Below is a small trained network, with its code and all its weights. Each question gives an input and a target symbol and asks what happens when units are switched off, that is, made to give their printed mean instead of their output.

import numpy as np


def w(rows, s, z=0):
    codes = np.array(rows[::2]) - 128.0
    scale = np.full(codes.shape[1], s)
    scale[-1] = z or s
    return codes * scale


def f(y):
    return y / 2 * (1 + np.tanh(0.7978845608 * (y + 0.044715 * y**3)))


def softmax(a):
    e = np.exp(a - a.max(-1, keepdims=True))
    return e / e.sum(-1, keepdims=True)


def log_softmax(a):
    a = a - a.max(-1, keepdims=True)
    return a - np.log(np.exp(a).sum(-1, keepdims=True))


def net(x, mask):
    ids = ['αβγηθξτφω'.index(c) for c in x.split()]
    T = len(ids)
    res = E[ids] + P[:T]
    r = res
    for j in range(2):
        rows = slice(2 * j, 2 * j + 2)
        q, k, v = (r @ M[0][rows].T for M in (Q, K, V))
        z = softmax(np.where(np.tri(T) > 0, q @ k.T / 2**0.5, -1e9)) @ v
        o = O[0][rows]
        res = res + np.where(mask[j], z, o[:, -1]) @ o[:, :-1]
    y = f(res @ A[0][:, :-1].T + A[0][:, -1])
    res = res + np.where(mask[2:10], y, B[0][:, -1]) @ B[0][:, :-1]
    return log_softmax(res[-1] @ U[:, :-1].T + U[:, -1])


Q, K, V, O, A, B = {}, {}, {}, {}, {}, {}
E = w([
[227,84,95,157,54],'α',
[169,150,56,144,90],'β',
[84,8,134,120,42],'γ',
[132,160,105,59,109],'η',
[110,74,198,159,181],'θ',
[137,133,159,94,100],'ξ',
[142,215,67,90,120],'τ',
[161,159,143,240,155],'φ',
[194,254,110,160,102],'ω',
],0.015)
P = w([
[170,133,105,93,140],'0',
[72,137,30,175,87],'1',
[153,153,195,113,113],'2',
[195,135,86,89,156],'3',
[7,160,78,152,56],'4',
[120,138,163,124,127],'5',
],0.016)
Q[0] = w([
[33,123,6,187,39],'h1',
[2,15,174,36,50],'h1',
[191,99,4,12,141],'h2',
[208,130,130,63,137],'h2',
],0.0093)
K[0] = w([
[144,211,142,133,6],'h1',
[40,129,201,141,47],'h1',
[253,130,104,50,204],'h2',
[131,123,166,152,172],'h2',
],0.011)
V[0] = w([
[186,93,93,31,84],'h1',
[87,202,171,121,80],'h1',
[66,151,2,124,139],'h2',
[137,103,94,202,137],'h2',
],0.009)
O[0] = w([
[60,128,52,126,166,203],'h1',
[255,52,87,125,109,102],'h1',
[47,150,110,194,172,253],'h2',
[120,49,53,150,173,187],'h2',
],0.0073,0.003)
A[0] = w([
[37,131,181,27,174,170],'n1',
[148,18,122,37,162,86],'n2',
[175,105,209,98,191,178],'n3',
[254,168,97,85,96,56],'n4',
[195,129,167,7,175,71],'n5',
[110,5,155,104,87,182],'n6',
[155,161,71,94,74,172],'n7',
[124,230,114,84,161,2],'n8',
],0.013,0.0076)
B[0] = w([
[149,83,151,68,62,223],'n1',
[65,181,176,147,31,153],'n2',
[189,163,46,124,117,235],'n3',
[132,8,77,86,81,187],'n4',
[51,137,180,77,187,195],'n5',
[149,159,145,228,88,219],'n6',
[82,84,154,156,211,255],'n7',
[250,114,203,164,169,170],'n8',
],0.011,0.007)
U = w([
[33,157,13,118,142,182],'α',
[42,203,157,160,195,150],'β',
[66,140,189,141,113,39],'γ',
[95,134,236,122,179,86],'η',
[111,254,90,44,98,253],'θ',
[39,115,177,59,139,47],'ξ',
[140,210,171,136,214,101],'τ',
[209,207,45,130,126,126],'φ',
[152,87,113,118,120,26],'ω',
],0.0072,0.0052)

Each question gives the input, a string of symbols that net reads in full, and the target symbol t.
The units are the heads (2 rows each of Q, K, V and O) and the neurons (one row each of A and B). Each row of codes is followed by its name. A weight is (code - 128) times the scale printed after its matrix; where a second scale follows, it is the last column's (O, A, B and U).
mask holds one flag per unit, heads first, then neurons. A switched-off unit (its flag False) gives its mean, the last column of its rows in O or B, instead of its output. The means were averaged over made-up inputs and are rounded, as every weight is.
A unit's drop is (log p(t) with every unit on - log p(t) with that unit switched off) / (log p(t) with every unit on - log p(t) with every unit switched off).
The circuit of an input: a set's keep is (log p(t) with only the set's units on - log p(t) with every unit switched off) / (log p(t) with every unit on - log p(t) with every unit switched off). Starting from all 10 units, units are removed one at a time, each time the one whose removal leaves the highest keep (on an exact tie, the one counted first), for as long as the keep stays at least 0.8.
units of the circuit, in order: the units of the circuit, biggest drop first
k most important neurons: the k neurons with the biggest drops, biggest first
which heads matter: for each layer, one digit per head in row order, 1 if its drop is at least 0.15 and else 0, layers parted by /
drop when u is switched off: that unit's drop, to one decimal
input θ θ τ, target η: 3 most important neurons	[n8 n5 n7]
input θ η θ ξ, target ξ: which heads matter	01
input θ ξ ξ θ α ω, target τ: units of the circuit, in order	[n8 h1]
input β ξ ξ ξ θ ξ, target φ: units of the circuit, in order	[h1 n3]
input ω θ η, target ξ: which heads matter	01
input θ θ η, target ξ: units of the circuit, in order	[n5 h2 n4]
input θ θ ξ φ ω γ, target γ: units of the circuit, in order	[n2 n6]
input α θ ξ, target θ: most important neuron	[n3]
input ξ θ ξ θ θ ξ, target θ: units of the circuit, in order	[n7 n8]
input θ ξ α ξ θ ω, target τ: units of the circuit, in order	[n8 h1 n4]
input ξ θ γ θ θ τ, target η: 2 most important neurons	[n8 n3]
input ξ θ β ω θ ξ, target φ: drop when h1 is switched off	0.6
input ω φ θ τ, target τ: drop when n7 is switched off	0.2
input τ θ ω θ, target θ: drop when n7 is switched off	0.2
input α α θ α, target α: drop when h1 is switched off	0.5
input θ η ξ φ α γ, target γ: most important neuron	[n6]
